Below are the code and all the weights of a small trained network. Each question names an input and a class and asks about switching units off, where a switched-off unit gives its printed mean instead of its output.

import numpy as np


def w(rows, s, z=0):
    codes = np.array(rows[::2]) - 128.0
    scale = np.full(codes.shape[1], s)
    scale[-1] = z or s
    return codes * scale


def norm(h):
    return h / np.sqrt((h * h).mean(-1, keepdims=True) + 1e-5)


def f(y):
    return np.maximum(y, 0)


def log_softmax(a):
    a = a - a.max(-1, keepdims=True)
    return a - np.log(np.exp(a).sum(-1, keepdims=True))


def net(x, mask):
    res = np.array(x, float).reshape(1, 8) / 4 @ E
    u = 0
    for l in range(2):
        y = f(norm(res) @ A[l][:, :-1].T + A[l][:, -1])
        res = res + np.where(mask[u : u + 13], y, B[l][:, -1]) @ B[l][:, :-1]
        u += 13
    return log_softmax(norm(res)[-1] @ U[:, :-1].T + U[:, -1])


A, B = {}, {}
E = w([
[173,75,98,143,6,107,123,148,114,148,127,74],'x0',
[129,171,38,94,133,88,127,231,116,131,208,140],'x1',
[136,112,123,135,142,120,130,132,130,124,124,125],'x2',
[130,131,132,130,129,120,127,130,130,130,126,121],'x3',
[125,128,131,124,125,129,129,131,129,133,128,133],'x4',
[97,119,95,156,173,206,79,151,61,221,111,69],'x5',
[130,119,110,126,136,123,132,112,117,119,128,134],'x6',
[132,122,129,123,130,129,127,126,127,132,131,136],'x7',
],0.015)
A[0] = w([
[69,151,175,125,192,182,108,146,124,122,120,127,109],'0.n0',
[138,154,86,32,97,67,148,184,185,25,158,150,117],'0.n1',
[97,87,156,108,134,149,95,59,114,146,62,86,134],'0.n2',
[149,112,203,93,52,79,177,15,247,44,95,186,216],'0.n3',
[219,59,107,131,2,102,141,127,140,95,177,99,62],'0.n4',
[100,141,62,73,142,116,90,207,104,140,191,126,6],'0.n5',
[155,161,145,117,177,91,150,118,187,56,169,155,15],'0.n6',
[145,84,133,170,132,162,89,76,201,83,83,156,93],'0.n7',
[143,144,119,123,126,87,138,155,174,57,196,147,61],'0.n8',
[128,136,82,147,142,136,154,132,130,102,108,127,49],'0.n9',
[118,187,130,93,143,92,139,161,122,72,208,161,69],'0.n10',
[183,92,150,152,46,155,129,109,127,138,102,129,2],'0.n11',
[185,74,73,139,13,141,114,112,130,156,95,74,144],'0.n12',
],0.0084,0.0045)
B[0] = w([
[169,155,83,121,175,76,198,65,105,170,112,124,173],'0.n0',
[141,184,150,175,69,143,140,35,162,214,88,174,188],'0.n1',
[139,110,132,186,123,139,109,83,166,187,112,185,189],'0.n2',
[103,138,120,102,196,89,111,254,25,83,199,56,247],'0.n3',
[195,207,145,184,38,75,197,136,98,161,102,155,200],'0.n4',
[108,138,146,100,130,78,127,203,54,55,170,84,170],'0.n5',
[52,115,144,96,114,195,44,152,177,131,123,120,157],'0.n6',
[149,185,47,118,151,146,155,154,45,164,126,123,172],'0.n7',
[145,61,119,128,142,143,97,111,197,144,105,169,160],'0.n8',
[88,137,133,79,112,120,137,130,112,128,121,117,129],'0.n9',
[158,93,79,96,145,167,91,114,181,112,107,125,163],'0.n10',
[84,22,152,102,103,180,84,126,134,114,134,136,162],'0.n11',
[86,35,137,98,85,150,61,109,157,114,113,86,203],'0.n12',
],0.0088,0.016)
A[1] = w([
[118,151,119,114,84,107,145,127,252,113,131,201,112],'1.n0',
[123,174,102,73,226,143,101,170,157,96,161,179,134],'1.n1',
[97,170,135,100,181,166,113,94,233,121,136,192,92],'1.n2',
[124,174,144,170,169,150,180,49,144,145,76,180,4],'1.n3',
[131,104,154,121,109,117,100,148,72,136,143,66,68],'1.n4',
[171,109,130,119,53,123,141,150,101,94,135,93,130],'1.n5',
[102,100,143,161,134,189,132,55,150,147,75,125,83],'1.n6',
[134,106,130,145,124,159,115,39,152,152,104,139,96],'1.n7',
[104,157,136,127,254,117,142,112,101,153,160,131,138],'1.n8',
[137,147,96,104,201,172,165,140,95,80,153,132,23],'1.n9',
[154,92,242,124,134,119,153,129,99,45,95,156,141],'1.n10',
[124,117,80,92,126,138,150,148,122,169,136,104,20],'1.n11',
[111,152,165,128,159,104,173,140,94,64,148,148,58],'1.n12',
],0.012,0.0037)
B[1] = w([
[196,37,146,159,97,146,136,77,161,202,104,195,173],'1.n0',
[82,71,182,110,138,171,49,79,204,109,53,52,228],'1.n1',
[98,10,73,213,63,221,173,106,41,79,181,115,182],'1.n2',
[212,150,50,107,155,72,162,142,47,112,226,126,181],'1.n3',
[66,96,104,150,161,168,157,103,139,68,166,155,217],'1.n4',
[122,150,91,128,234,113,178,169,110,130,154,177,220],'1.n5',
[197,121,172,123,94,148,159,109,181,98,163,184,188],'1.n6',
[154,108,134,104,144,165,132,60,137,79,133,172,178],'1.n7',
[168,254,186,101,110,96,137,101,160,142,88,123,253],'1.n8',
[100,162,178,92,102,46,110,137,172,119,78,125,189],'1.n9',
[51,149,61,121,144,138,94,187,106,115,167,64,162],'1.n10',
[107,142,168,134,157,124,131,176,110,71,122,112,148],'1.n11',
[59,160,106,118,144,181,90,129,148,184,71,83,165],'1.n12',
],0.01,0.013)
U = w([
[39,215,179,70,188,126,84,130,155,109,51,36,176],'0',
[127,6,145,142,82,222,99,40,194,143,106,156,189],'1',
[45,93,61,151,123,119,161,245,18,93,225,90,177],'2',
[214,158,93,153,41,48,193,162,169,227,132,239,2],'3',
[245,205,160,118,176,147,197,24,93,153,158,181,44],'4',
],0.013,0.0029)

Each question gives the input, the list of numbers given to net, and the class t.
The units are the neurons (one row each of A and B). Each row of codes is followed by its name. A weight is (code - 128) times the scale printed after its matrix; where a second scale follows, it is the last column's (A, B and U).
mask holds one flag per neuron, layer by layer. A switched-off neuron (its flag False) gives its mean, the last column of its row in B, instead of its output. The means were averaged over made-up inputs and are rounded, as every weight is.
A unit's drop is (log p(t) with every unit on - log p(t) with that unit switched off) / (log p(t) with every unit on - log p(t) with every unit switched off).
The circuit of an input: a set's keep is (log p(t) with only the set's units on - log p(t) with every unit switched off) / (log p(t) with every unit on - log p(t) with every unit switched off). Starting from the 12 units with the biggest drops (on a tie, the unit counted first), units are removed one at a time, each time the one whose removal leaves the highest keep (on an exact tie, the one counted first), for as long as the keep stays at least 0.8.
units of the circuit, in order: the units of the circuit, biggest drop first
most important unit: the unit with the biggest drop
k most important neurons: the k neurons with the biggest drops, biggest first
k most important neurons of layer l: the k neurons of layer l with the biggest drops, biggest first
drop when u is switched off: that unit's drop, to one decimal
input [0,3,-2,0,-3,-3,8,1], class 1: units of the circuit, in order : 0.n8
input [6,0,-4,3,7,-7,-5,-3], class 2: 2 most important neurons : 0.n3, 1.n8
input [-5,0,3,5,6,5,-3,4], class 4: units of the circuit, in order : 0.n3, 1.n3
input [5,7,-6,-2,-8,0,7,-2], class 3: 2 most important neurons : 0.n3, 0.n1
input [0,-7,-2,7,8,7,0,3], class 4: units of the circuit, in order : 1.n1, 0.n0
input [-8,0,7,3,5,8,0,7], class 4: units of the circuit, in order : 0.n3, 1.n3
input [7,2,-4,-3,-5,-1,-2,4], class 3: 2 most important neurons : 0.n4, 0.n3
input [-7,-1,3,2,8,2,2,3], class 4: 2 most important neurons : 0.n3, 1.n3
input [-5,1,3,-7,0,-4,-2,-7], class 1: 2 most important neurons : 0.n1, 1.n2
input [0,7,3,5,-1,-3,-5,-8], class 1: 2 most important neurons : 0.n10, 0.n8
input [0,-4,-3,1,4,-7,6,-4], class 0: 2 most important neurons of layer 0 : 0.n3, 0.n12
input [1,4,-3,0,-5,0,-2,4], class 3: 3 most important neurons : 0.n3, 0.n1, 0.n5
input [5,1,8,1,-6,-2,-1,2], class 3: 4 most important neurons : 0.n4, 0.n1, 0.n5, 1.n2
input [-1,-1,4,-2,-8,-4,7,1], class 0: most important unit : 0.n3
input [-3,-8,6,1,-4,0,6,-7], class 0: 3 most important neurons : 0.n3, 0.n1, 0.n4
input [-1,-3,-8,-3,7,1,-5,8], class 4: 2 most important neurons : 0.n2, 0.n5
input [1,1,6,2,-5,-1,-8,-3], class 3: 2 most important neurons : 0.n4, 1.n1
input [8,8,7,4,-3,0,-4,-2], class 3: 4 most important neurons : 0.n3, 0.n4, 0.n1, 1.n2
input [1,2,-6,-8,-1,0,8,1], class 3: 2 most important neurons : 0.n3, 0.n1
input [1,5,-3,-3,-2,-2,-1,-4], class 3: most important unit : 1.n1
input [-2,2,0,-1,-4,-6,1,-6], class 1: drop when 0.n1 is switched off : 0.4
input [4,-2,8,2,1,-7,-1,-1], class 2: drop when 0.n3 is switched off : 1.9
input [-2,-8,0,-2,5,-1,5,6], class 0: drop when 0.n3 is switched off : 3.6
input [-1,-7,-2,-8,-7,-1,7,2], class 0: drop when 0.n3 is switched off : 3.2
